Below is a small trained network, with its code and all its weights. Each question gives an input and a target symbol and asks what happens when units are switched off, that is, made to give their printed mean instead of their output.

import numpy as np


def w(rows, s, z=0):
    codes = np.array(rows[::2]) - 128.0
    scale = np.full(codes.shape[1], s)
    scale[-1] = z or s
    return codes * scale


def f(y):
    return np.maximum(y, 0)


def softmax(a):
    e = np.exp(a - a.max(-1, keepdims=True))
    return e / e.sum(-1, keepdims=True)


def log_softmax(a):
    a = a - a.max(-1, keepdims=True)
    return a - np.log(np.exp(a).sum(-1, keepdims=True))


def net(x, mask):
    ids = ['Θαγηστ'.index(c) for c in x.split()]
    T = len(ids)
    res = E[ids] + P[:T]
    u = 0
    for l in range(2):
        r = res
        for j in range(2):
            rows = slice(4 * j, 4 * j + 4)
            q, k, v = (r @ M[l][rows].T for M in (Q, K, V))
            z = softmax(np.where(np.tri(T) > 0, q @ k.T / 4**0.5, -1e9)) @ v
            o = O[l][rows]
            res = res + np.where(mask[u + j], z, o[:, -1]) @ o[:, :-1]
        u += 2
        y = f(res @ A[l][:, :-1].T + A[l][:, -1])
        res = res + np.where(mask[u : u + 8], y, B[l][:, -1]) @ B[l][:, :-1]
        u += 8
    return log_softmax(res[-1] @ U[:, :-1].T + U[:, -1])


Q, K, V, O, A, B = {}, {}, {}, {}, {}, {}
E = w([
[99,240,188,77,112,113],'Θ',
[97,103,96,199,82,61],'α',
[127,56,151,116,99,174],'γ',
[96,111,143,157,192,129],'η',
[167,167,29,94,163,114],'σ',
[71,167,7,210,161,226],'τ',
],0.017)
P = w([
[239,151,215,246,140,106],'0',
[200,177,146,128,149,166],'1',
[156,192,111,117,129,184],'2',
[110,171,96,100,106,165],'3',
[65,144,75,87,120,165],'4',
[38,152,56,70,111,150],'5',
[2,157,57,57,96,150],'6',
],0.0072)
Q[0] = w([
[163,25,34,202,158,202],'0.h1',
[161,141,75,131,86,112],'0.h1',
[154,141,179,175,109,39],'0.h1',
[71,182,161,45,66,72],'0.h1',
[165,182,143,203,186,207],'0.h2',
[216,84,163,156,213,133],'0.h2',
[184,70,154,38,110,118],'0.h2',
[255,211,73,164,128,187],'0.h2',
],0.0068)
K[0] = w([
[92,40,54,145,160,174],'0.h1',
[156,75,90,127,138,43],'0.h1',
[178,76,183,152,131,118],'0.h1',
[84,121,153,64,106,86],'0.h1',
[156,91,128,254,134,151],'0.h2',
[214,126,216,121,177,156],'0.h2',
[185,76,135,91,39,53],'0.h2',
[197,201,115,158,119,130],'0.h2',
],0.0086)
V[0] = w([
[119,111,116,108,105,34],'0.h1',
[2,150,136,106,92,87],'0.h1',
[105,100,70,168,111,90],'0.h1',
[160,156,89,142,9,186],'0.h1',
[51,168,128,103,97,110],'0.h2',
[180,138,144,84,220,100],'0.h2',
[132,147,171,175,44,180],'0.h2',
[169,124,178,88,51,114],'0.h2',
],0.0088)
O[0] = w([
[136,122,43,134,77,158,23],'0.h1',
[182,76,68,226,185,213,104],'0.h1',
[172,183,125,106,41,226,165],'0.h1',
[177,141,127,40,94,88,209],'0.h1',
[201,161,59,169,254,158,121],'0.h2',
[90,196,135,127,91,66,64],'0.h2',
[150,44,139,83,168,79,159],'0.h2',
[94,79,43,152,119,96,1],'0.h2',
],0.0066,0.0067)
A[0] = w([
[201,171,89,164,23,110,153],'0.n1',
[12,138,153,64,196,122,200],'0.n2',
[145,109,150,128,153,193,141],'0.n3',
[123,1,91,53,90,107,134],'0.n4',
[160,112,162,115,167,159,125],'0.n5',
[236,164,185,139,139,190,251],'0.n6',
[57,43,37,58,67,118,118],'0.n7',
[180,165,189,145,144,139,122],'0.n8',
],0.0081,0.0026)
B[0] = w([
[105,148,140,34,162,200,171],'0.n1',
[144,153,72,200,43,215,208],'0.n2',
[119,129,173,168,152,53,198],'0.n3',
[187,173,185,169,155,146,198],'0.n4',
[177,99,123,164,168,119,180],'0.n5',
[123,61,70,63,78,75,255],'0.n6',
[193,213,187,187,145,188,182],'0.n7',
[79,80,61,2,103,125,179],'0.n8',
],0.0076,0.0075)
Q[1] = w([
[59,72,157,23,21,55],'1.h1',
[1,89,235,86,42,25],'1.h1',
[147,106,105,97,89,180],'1.h1',
[42,66,109,170,182,59],'1.h1',
[233,66,111,71,98,41],'1.h2',
[126,101,118,140,201,78],'1.h2',
[172,105,118,120,92,128],'1.h2',
[146,110,188,75,202,119],'1.h2',
],0.0069)
K[1] = w([
[105,96,144,153,144,19],'1.h1',
[58,71,170,88,85,73],'1.h1',
[80,163,121,151,203,89],'1.h1',
[119,138,162,170,25,115],'1.h1',
[92,95,119,165,2,51],'1.h2',
[38,179,143,124,97,176],'1.h2',
[172,119,125,171,93,92],'1.h2',
[191,159,132,130,64,87],'1.h2',
],0.0083)
V[1] = w([
[55,171,123,139,254,130],'1.h1',
[96,87,42,154,90,237],'1.h1',
[72,87,101,6,129,191],'1.h1',
[4,56,137,237,89,171],'1.h1',
[232,118,152,153,193,141],'1.h2',
[97,184,48,40,179,54],'1.h2',
[162,155,3,130,174,171],'1.h2',
[172,210,174,91,196,164],'1.h2',
],0.0063)
O[1] = w([
[131,122,149,142,112,174,83],'1.h1',
[103,162,162,2,83,102,149],'1.h1',
[82,121,136,150,87,119,221],'1.h1',
[144,164,183,109,173,130,1],'1.h1',
[139,99,87,120,156,140,142],'1.h2',
[176,130,134,183,92,111,97],'1.h2',
[195,82,190,96,98,129,90],'1.h2',
[123,66,97,150,76,177,187],'1.h2',
],0.009,0.0073)
A[1] = w([
[155,94,105,115,131,129,148],'1.n1',
[154,122,123,68,141,98,172],'1.n2',
[139,205,75,125,163,129,3],'1.n3',
[145,92,176,144,146,144,139],'1.n4',
[89,57,119,182,118,96,244],'1.n5',
[68,129,96,132,168,77,161],'1.n6',
[175,115,88,125,166,159,246],'1.n7',
[182,99,252,130,103,108,148],'1.n8',
],0.011,0.0028)
B[1] = w([
[48,139,174,167,86,61,203],'1.n1',
[124,144,190,179,150,82,206],'1.n2',
[121,123,132,196,104,91,186],'1.n3',
[76,104,103,182,122,149,170],'1.n4',
[54,89,162,111,164,71,219],'1.n5',
[161,102,196,112,253,155,185],'1.n6',
[172,139,151,138,109,69,255],'1.n7',
[67,117,47,118,152,46,183],'1.n8',
],0.0062,0.0048)
U = w([
[72,90,91,135,77,5,250],'Θ',
[250,78,85,174,97,97,111],'α',
[176,185,193,73,57,190,155],'γ',
[80,132,63,128,132,193,89],'η',
[95,130,45,178,3,194,19],'σ',
[141,18,107,4,64,110,138],'τ',
],0.0049,0.0017)

Each question gives the input, a string of symbols that net reads in full, and the target symbol t.
The units are the heads (4 rows each of Q, K, V and O) and the neurons (one row each of A and B). Each row of codes is followed by its name. A weight is (code - 128) times the scale printed after its matrix; where a second scale follows, it is the last column's (O, A, B and U).
mask holds one flag per unit, layer by layer, with each layer's heads first. A switched-off unit (its flag False) gives its mean, the last column of its rows in O or B, instead of its output. The means were averaged over made-up inputs and are rounded, as every weight is.
A unit's drop is (log p(t) with every unit on - log p(t) with that unit switched off) / (log p(t) with every unit on - log p(t) with every unit switched off).
The circuit of an input: a set's keep is (log p(t) with only the set's units on - log p(t) with every unit switched off) / (log p(t) with every unit on - log p(t) with every unit switched off). Starting from the 12 units with the biggest drops (on a tie, the unit counted first), units are removed one at a time, each time the one whose removal leaves the highest keep (on an exact tie, the one counted first), for as long as the keep stays at least 0.8.
circuit, biggest first: the units of the circuit, biggest drop first
unit that matters most: the unit with the biggest drop
top k neurons: the k neurons with the biggest drops, biggest first
which heads matter: for each layer, one digit per head in row order, 1 if its drop is at least 0.15 and else 0, layers parted by /
drop when u is switched off: that unit's drop, to one decimal
input α η τ η η η η, target γ: which heads matter -> 00 / 11
input τ γ η γ γ σ Θ, target σ: circuit, biggest first -> 0.n2
input α γ η γ γ γ, target γ: circuit, biggest first -> 1.h1, 0.n7, 0.h2, 0.n6
input η η σ η σ η, target σ: which heads matter -> 01 / 00
input σ σ α, target σ: top 2 neurons -> 0.n1, 0.n6
input α τ Θ α Θ α, target γ: top 3 neurons -> 0.n6, 0.n7, 0.n1
input α τ α, target τ: which heads matter -> 11 / 00
input Θ τ α τ γ, target Θ: which heads matter -> 10 / 01
input γ Θ γ γ, target α: which heads matter -> 01 / 10
input σ γ Θ γ Θ γ α, target α: which heads matter -> 11 / 10
input α γ α η α α α, target γ: which heads matter -> 10 / 10
input γ τ γ α σ γ, target σ: which heads matter -> 11 / 10
input σ τ σ γ γ, target σ: top 2 neurons -> 0.n7, 0.n2
input τ τ σ γ η σ, target σ: which heads matter -> 11 / 10
input σ σ σ η Θ, target σ: unit that matters most -> 0.h2
input γ γ η, target η: which heads matter -> 11 / 01
input γ η α, target η: top 2 neurons -> 0.n6, 0.n1
input σ σ α Θ η, target σ: top 2 neurons -> 0.n2, 0.n1
input τ α τ γ, target Θ: top 2 neurons -> 1.n8, 0.n6
input η η σ γ σ, target σ: unit that matters most -> 0.h2
input Θ γ τ τ τ, target τ: drop when 1.n3 is switched off -> 0.0
input α γ σ τ, target Θ: drop when 1.n6 is switched off -> 0.0
input η η σ η α η η, target γ: drop when 0.n6 is switched off -> 0.1
